Where the symbols take the units:
* | * ^ % ! $ ~
q686 | q257 q860 q673 q407 q583 q232
q97 | q921 q691 q468 q953 q300 q638
q546 | q72 q846 q191 q505 . q357
q300 | q730 q97 q186 q393 q93 q415
q515 | q404 q50 q220 q415 q867 q393
q186 | q300 q468 q451 q482 q575 q70
q88 | q11 . q374 q635 q804 q278
q116 | q734 . q163 q278 q538 q635
q433 | q420 q906 q393 q404 q237 q730
q420 | q482 q391 q433 q783 q786 q451
q908 | q691 q204 q848 q392 q468 q964
q710 | q538 q163 q964 q691 q638 q880
q50 | q588 q880 q105 q638 q515 q953
q163 | q116 . q721 q573 q710 q387
q179 | q856 q70 q262 q575 q399 q452
q482 | q393 q754 q420 q220 q146 q186
q34 | q575 q451 q313 q786 q87 q262
q691 | q322 q573 q908 q875 q97 q710
q72 | q77 q237 q546 q250 . q295
q77 | q191 q786 q72 q922 . q87
q505 | q250 q867 q306 q927 . q546
q640 | q421 q538 q638 q921 q665 q588
q392 | q875 q148 q232 q257 q754 q908
q575 | q93 q186 q34 q146 q823 q179
q927 | q809 q856 q399 q357 . q505
q896 | q387 . q860 q721 q257 q148
q538 | q407 q116 q710 q322 q640 q673
q393 | q433 q953 q482 q515 q846 q300
q374 | q88 . q148 q387 q875 q573
q407 | q964 q734 q538 q848 q421 q686
q452 | q867 q220 q275 q179 q306 q146
q357 | q295 q93 q823 q546 . q927
q220 | q515 q105 q783 q70 q452 q482
q387 | q635 . q896 q163 q880 q374
q721 | q163 . q734 q204 q964 q896
q191 | q546 q146 q77 q306 . q823
q860 | q896 . q635 q734 q686 q11
q146 | q846 q482 q786 q452 q191 q575
q364 | q638 q964 q421 q468 q70 q105
q665 | q958 q640 q415 q730 q802 q404
q754 | q953 q392 q391 q105 q482 q468
q848 | q908 q757 q322 q232 q25 q407
q880 | q673 q387 q257 q710 q50 q875
q306 | q505 q452 q922 q399 . q191
q250 | q922 q82 q505 q809 . q72
q295 | q87 q313 q357 q72 . q809
q673 | q686 q635 q880 q538 q588 q804
q588 | q583 q673 q50 q640 q404 q906
q846 | q237 q393 q146 q867 q546 q93
q964 | q710 q721 q407 q908 q364 q257
q70 | q415 q364 q958 q186 q179 q220
q809 | q435 q802 q927 q295 . q250
q757 | q204 . q278 q11 q848 q734
q867 | q82 q515 q452 q856 q505 q846
q802 | q262 q665 q856 q313 q809 q82
q415 | q665 q638 q70 q300 q856 q515
q391 | q754 q232 q906 q583 q420 q25
q87 | q823 q34 q295 q77 . q435
q921 | q25 q322 q97 q906 q730 q640
q451 | q186 q25 q730 q420 q34 q958
q573 | q278 . q204 q374 q691 q163
q823 | q357 q575 q87 q191 . q399
q257 | q880 q896 q686 q964 q105 q392
q322 | q848 q278 q691 q804 q921 q538
q906 | q391 q804 q953 q588 q433 q921
q922 | q306 q275 q250 q435 . q77
q783 | q220 q583 q404 q958 q275 q420
q638 | q640 q710 q364 q97 q415 q50
q204 | q573 . q757 q148 q908 q721
q421 | q364 q407 q640 q25 q958 q583
q583 | q105 q686 q588 q421 q783 q391
q232 | q392 q11 q804 q686 q391 q848
q730 | q451 q921 q300 q433 q313 q665
q262 | q179 q958 q802 q34 q435 q275
q399 | q927 q179 q435 q823 . q306
q875 | q804 q374 q392 q880 q953 q691
q786 | q146 q420 q237 q275 q77 q34
q435 | q399 q262 q809 q87 . q922
q958 | q70 q421 q665 q451 q262 q783
q635 | q860 . q387 q116 q673 q88
q856 | q802 q415 q179 q93 q927 q867
q313 | q34 q730 q93 q237 q295 q802
q468 | q97 q908 q25 q754 q186 q364
q278 | q757 . q573 q88 q322 q116
q404 | q783 q588 q515 q665 q82 q433
q237 | q786 q433 q846 q82 q72 q313
q11 | q148 . q88 q860 q232 q757
q804 | q232 q88 q875 q673 q906 q322
q82 | q275 q404 q867 q802 q250 q237
q275 | q452 q783 q82 q262 q922 q786
q93 | q313 q300 q575 q846 q357 q856
q25 | q468 q848 q921 q391 q451 q421
q734 | q721 . q116 q757 q407 q860
q148 | q374 . q11 q896 q392 q204
q105 | q50 q257 q583 q364 q220 q754
q953 | q906 q875 q754 q50 q393 q97

In the rows, zero is written as 136.

The rows follow the links: the fewer symbols apart two units are, the more alike their rows tend to be.

Each row is also shifted at random along 5 hidden directions that mean nothing.

Name the unit of each row.
131,78,140,123,146,154,153,120,116,130,91,70,122,126,139,95,204,130,137,121,124,143,162,106,173,133,98,102,137,106,134,175,133,134
unit: q420
4,109,146,81,167,123,156,121,129,169,160,153,169,115,107,128,173,96,148,157,141,91,136,161,136,106,141,108,127,69,176,108,122,96
unit: q686
117,123,137,134,158,108,152,87,126,157,156,161,157,162,104,155,111,129,147,160,144,133,134,145,139,153,132,99,110,79,145,118,126,128
unit: q404
111,142,142,118,115,161,136,168,136,112,147,122,161,102,160,123,165,121,116,107,133,121,148,153,101,109,103,140,131,138,126,147,125,114
unit: q848
142,106,135,111,171,93,184,85,125,138,134,99,148,158,114,124,135,144,142,145,129,114,132,119,142,141,155,112,151,61,189,175,106,91
unit: q588
128,107,136,149,115,163,98,123,118,166,176,187,166,134,135,125,133,130,137,148,164,135,170,139,92,147,95,100,135,130,152,141,132,128
unit: q262
137,104,148,155,175,185,110,123,174,164,97,116,142,120,108,117,184,141,158,111,137,153,166,115,167,177,114,136,179,164,123,147,172,187
unit: q823
149,162,143,112,176,131,166,134,146,119,117,138,137,124,127,138,147,91,131,119,129,128,98,157,161,107,163,168,126,118,108,106,137,149
unit: q374
192,109,138,168,130,179,78,133,131,158,148,174,129,147,138,136,135,138,153,153,154,103,169,143,128,162,133,123,141,163,139,131,145,156
unit: q399
158,180,124,145,141,140,139,155,160,116,121,151,140,123,148,140,115,136,123,100,140,181,112,133,128,145,141,197,153,180,112,144,154,168
unit: q97
35,128,138,150,112,132,133,136,135,164,117,126,123,138,125,159,157,151,143,154,134,191,155,134,167,143,87,94,98,155,86,95,163,173
unit: q786
187,172,127,134,139,141,123,145,152,145,163,186,148,138,128,152,92,151,138,131,155,155,111,131,116,136,171,172,160,158,157,121,131,149
unit: q638
155,150,138,126,135,132,144,121,152,139,184,146,183,130,112,151,96,150,127,136,139,117,143,147,88,145,133,125,141,110,162,142,111,111
unit: q640
167,174,144,122,116,165,150,186,161,130,113,91,105,113,125,157,168,161,149,142,97,143,116,149,190,96,163,153,119,183,84,73,144,157
unit: q148
112,114,142,97,148,180,134,139,147,177,174,147,178,89,112,120,170,148,147,135,156,155,154,126,119,121,120,112,155,125,163,126,116,124
unit: q421
138,120,135,156,172,102,137,93,136,149,127,146,127,187,113,150,109,123,158,163,138,105,131,142,150,172,168,134,143,107,156,140,138,142
unit: q867
165,110,138,162,181,160,126,91,159,143,132,149,178,129,99,142,134,116,140,115,152,147,161,144,129,188,80,114,127,119,103,136,149,176
unit: q295
92,135,150,117,156,155,138,170,159,119,124,109,138,102,145,116,175,103,124,107,121,84,137,154,135,121,143,180,163,143,150,160,146,122
unit: q908
29,129,138,81,139,119,160,139,119,164,170,171,155,117,143,124,163,101,133,146,152,150,117,141,125,87,140,115,128,94,176,119,112,96
unit: q860
136,110,143,160,143,173,108,123,138,152,136,151,158,122,131,131,152,117,134,123,149,140,178,148,122,161,70,104,123,143,107,135,146,167
unit: q87
176,122,122,174,134,102,124,112,112,134,128,153,107,196,148,138,97,145,145,160,144,127,131,118,142,171,158,130,139,126,157,162,142,140
unit: q505
95,148,153,113,154,154,159,163,176,135,91,69,115,106,109,149,187,137,152,138,92,112,128,160,203,113,171,151,133,155,108,98,156,145
unit: q392
117,126,132,89,123,162,136,152,125,158,174,157,165,94,143,100,167,142,127,124,162,180,136,109,104,97,126,121,168,126,177,149,112,111
unit: q407
119,162,132,164,151,111,124,141,144,109,129,167,142,151,164,139,99,110,113,107,150,134,121,152,104,168,131,186,153,157,131,174,156,149
unit: q300
182,104,133,163,144,134,123,96,129,138,153,146,161,159,129,127,107,147,139,138,160,123,162,124,98,184,115,113,148,112,164,179,127,132
unit: q809
179,151,144,116,159,156,171,130,174,103,132,71,180,95,109,148,147,141,123,103,116,114,143,156,125,142,118,150,142,125,105,149,127,133
unit: q322
143,114,133,166,175,113,135,97,139,125,94,121,118,174,132,138,126,122,145,135,136,129,137,129,162,180,142,145,141,127,126,159,157,162
unit: q546
133,121,130,130,144,115,147,101,140,138,162,128,171,149,126,132,103,166,129,133,148,134,151,118,93,174,129,127,172,104,196,199,121,99
unit: q665
207,127,130,119,125,180,115,171,137,158,143,137,127,115,154,98,166,170,146,127,145,159,133,91,139,109,176,158,194,175,184,158,127,133
unit: q364
119,111,125,143,149,98,146,87,121,154,137,142,136,174,119,135,113,154,141,152,147,177,135,106,144,163,130,101,142,100,168,156,132,130
unit: q82

In each set, the symbols that take the first to the second take the third to the fourth, perhaps in another order. Give the fourth.
Answer with the unit's name.
A 100,128,118,149,129,97,153,100,133,159,135,113,131,175,115,157,104,189,151,167,140,184,135,104,156,168,143,101,138,119,160,143,143,132
B 106,128,132,157,163,114,130,92,139,173,130,178,131,167,103,155,114,140,155,158,159,174,120,123,163,173,151,120,136,128,142,110,156,171
C 134,117,144,92,150,166,168,141,138,140,116,94,138,96,132,110,198,124,138,122,125,178,135,116,166,96,120,114,132,117,109,115,123,139
D q906

A 102,135,134,138,88,130,139,161,97,113,134,126,114,140,179,127,150,117,113,145,128,126,140,147,130,104,102,116,86,129,105,131,127,124
B 112,171,122,162,116,124,136,138,153,121,152,145,165,133,136,160,97,147,112,118,146,182,142,150,98,165,83,136,113,157,89,138,150,159
C 109,149,140,98,111,162,137,166,142,152,182,151,167,101,137,136,149,141,136,138,145,139,138,147,109,97,130,129,135,139,147,114,119,107
D q673

A 163,96,139,104,134,163,134,135,130,141,157,100,159,113,141,99,170,156,137,130,138,97,172,116,112,125,127,114,173,110,198,186,107,86
B 205,94,135,150,159,165,100,120,101,179,139,203,114,159,141,106,156,108,158,157,162,153,139,114,164,130,145,109,136,126,147,110,127,166
C 219,161,126,119,133,119,154,139,115,137,137,165,112,154,156,118,122,145,144,142,147,196,87,99,162,100,193,158,147,136,155,124,117,140
D q433

A 104,134,135,158,184,121,140,101,167,159,96,141,128,152,94,164,135,147,160,138,144,199,127,124,195,174,136,135,141,152,101,105,172,204
B 119,111,141,160,166,130,144,96,167,130,113,81,152,137,106,142,133,164,139,113,132,135,168,130,138,200,104,123,164,135,137,188,156,152
C 35,120,162,118,206,169,129,142,178,146,123,148,168,90,119,132,189,69,135,107,136,76,146,184,130,137,131,168,162,126,130,132,160,147
D q638

A 52,98,127,161,153,121,117,126,113,154,99,168,104,157,167,110,161,106,133,132,162,182,136,111,162,154,121,136,143,143,148,158,171,164
B 154,140,144,175,168,120,142,111,165,125,94,103,119,165,102,178,118,137,155,148,108,100,140,158,182,178,145,143,115,143,82,110,163,173
C 189,155,126,159,145,127,115,133,133,148,162,194,147,158,148,131,85,132,128,128,163,156,119,132,111,154,157,166,163,148,167,152,131,146
D q640

A 55,183,127,131,150,108,135,141,162,164,170,205,162,139,121,168,95,148,139,144,162,176,100,145,114,141,176,171,161,161,168,106,148,146
B 213,149,129,173,117,111,123,147,123,68,118,121,117,162,196,118,96,126,104,100,133,106,134,122,100,164,139,200,163,164,142,223,142,126
C 167,127,130,125,78,132,138,151,90,137,154,111,101,148,167,114,143,169,143,171,130,130,150,107,138,99,141,97,120,123,164,149,110,92
D q958

A 127,102,134,167,146,140,92,114,109,168,149,215,117,173,137,129,131,92,153,167,160,112,143,152,138,148,133,109,112,121,144,111,141,154
B 67,104,145,137,189,114,152,69,157,184,129,130,171,150,66,164,130,149,168,160,143,148,146,134,164,186,129,93,138,90,150,113,152,155
C 114,166,138,117,176,128,140,140,140,114,144,198,164,117,164,118,130,68,108,86,162,160,95,160,99,122,142,192,152,129,129,154,136,151
D q848

A 189,123,126,136,93,125,124,164,72,128,138,160,77,165,200,89,144,126,134,158,139,135,120,103,142,93,186,144,146,144,188,166,118,101
B 74,137,144,105,117,136,154,146,130,162,158,125,141,121,114,154,156,144,151,168,128,121,136,155,152,100,146,97,106,112,146,90,121,105
C 78,92,133,160,126,119,107,104,86,150,161,198,143,174,154,123,115,94,134,171,158,88,166,161,102,157,102,94,99,94,160,150,127,113
D q82

A 141,159,136,113,160,128,138,146,147,136,166,185,157,131,142,140,106,119,127,130,149,116,109,151,104,124,175,179,158,128,173,140,123,116
B 191,175,118,138,102,99,139,156,96,114,156,181,100,178,177,138,87,142,125,155,139,153,94,123,132,106,195,165,120,146,147,129,117,119
C 132,110,137,160,128,126,125,146,124,124,84,95,80,157,166,112,161,141,146,136,122,140,144,105,182,153,142,143,145,164,131,163,165,152
D q575

A 120,165,130,86,136,111,188,131,131,153,145,130,144,123,121,132,140,177,140,138,147,240,91,90,157,94,168,128,149,119,160,120,115,125
B 119,134,151,99,152,162,155,147,129,131,143,141,157,96,134,123,182,78,126,123,131,122,128,171,139,87,117,121,101,103,100,94,122,136
C 160,139,141,131,153,111,181,110,139,101,112,85,144,140,119,150,132,122,127,127,119,125,133,151,152,145,117,121,100,93,94,134,128,136
D q25

A 93,119,136,154,151,90,160,97,130,123,108,104,128,162,130,133,125,140,135,126,135,170,143,114,150,170,110,116,130,103,130,168,146,141
B 78,152,128,156,165,81,146,122,122,122,103,166,118,170,155,140,109,95,126,126,147,174,93,132,151,146,148,166,134,134,122,145,157,156
C 174,142,148,120,131,156,143,161,135,145,138,116,111,132,125,143,165,141,161,172,110,71,129,152,173,96,190,134,129,140,146,94,125,119
D q860

A 120,112,150,129,118,171,119,143,146,159,159,111,161,117,115,136,153,171,147,150,132,106,181,136,117,146,114,102,151,140,167,143,128,111
B 124,120,129,144,125,137,109,145,104,176,137,187,102,165,151,123,148,129,155,165,153,163,123,120,164,113,172,126,136,146,163,104,138,148
C 135,147,137,172,122,135,130,128,161,115,129,104,153,140,121,177,103,161,130,131,126,125,162,156,114,190,92,129,123,152,95,151,153,154
D q262

A 142,166,134,92,164,141,161,143,167,152,141,145,160,105,108,134,141,157,146,117,140,178,97,116,145,117,192,175,186,144,168,127,129,144
B 62,141,139,98,106,150,151,165,166,154,157,76,151,100,117,147,159,196,144,140,116,113,156,128,126,118,147,128,163,150,175,143,132,90
C 67,138,147,95,146,155,155,158,154,129,145,112,172,88,140,121,174,113,124,111,134,120,142,160,114,105,114,144,144,126,137,138,133,112
D q691

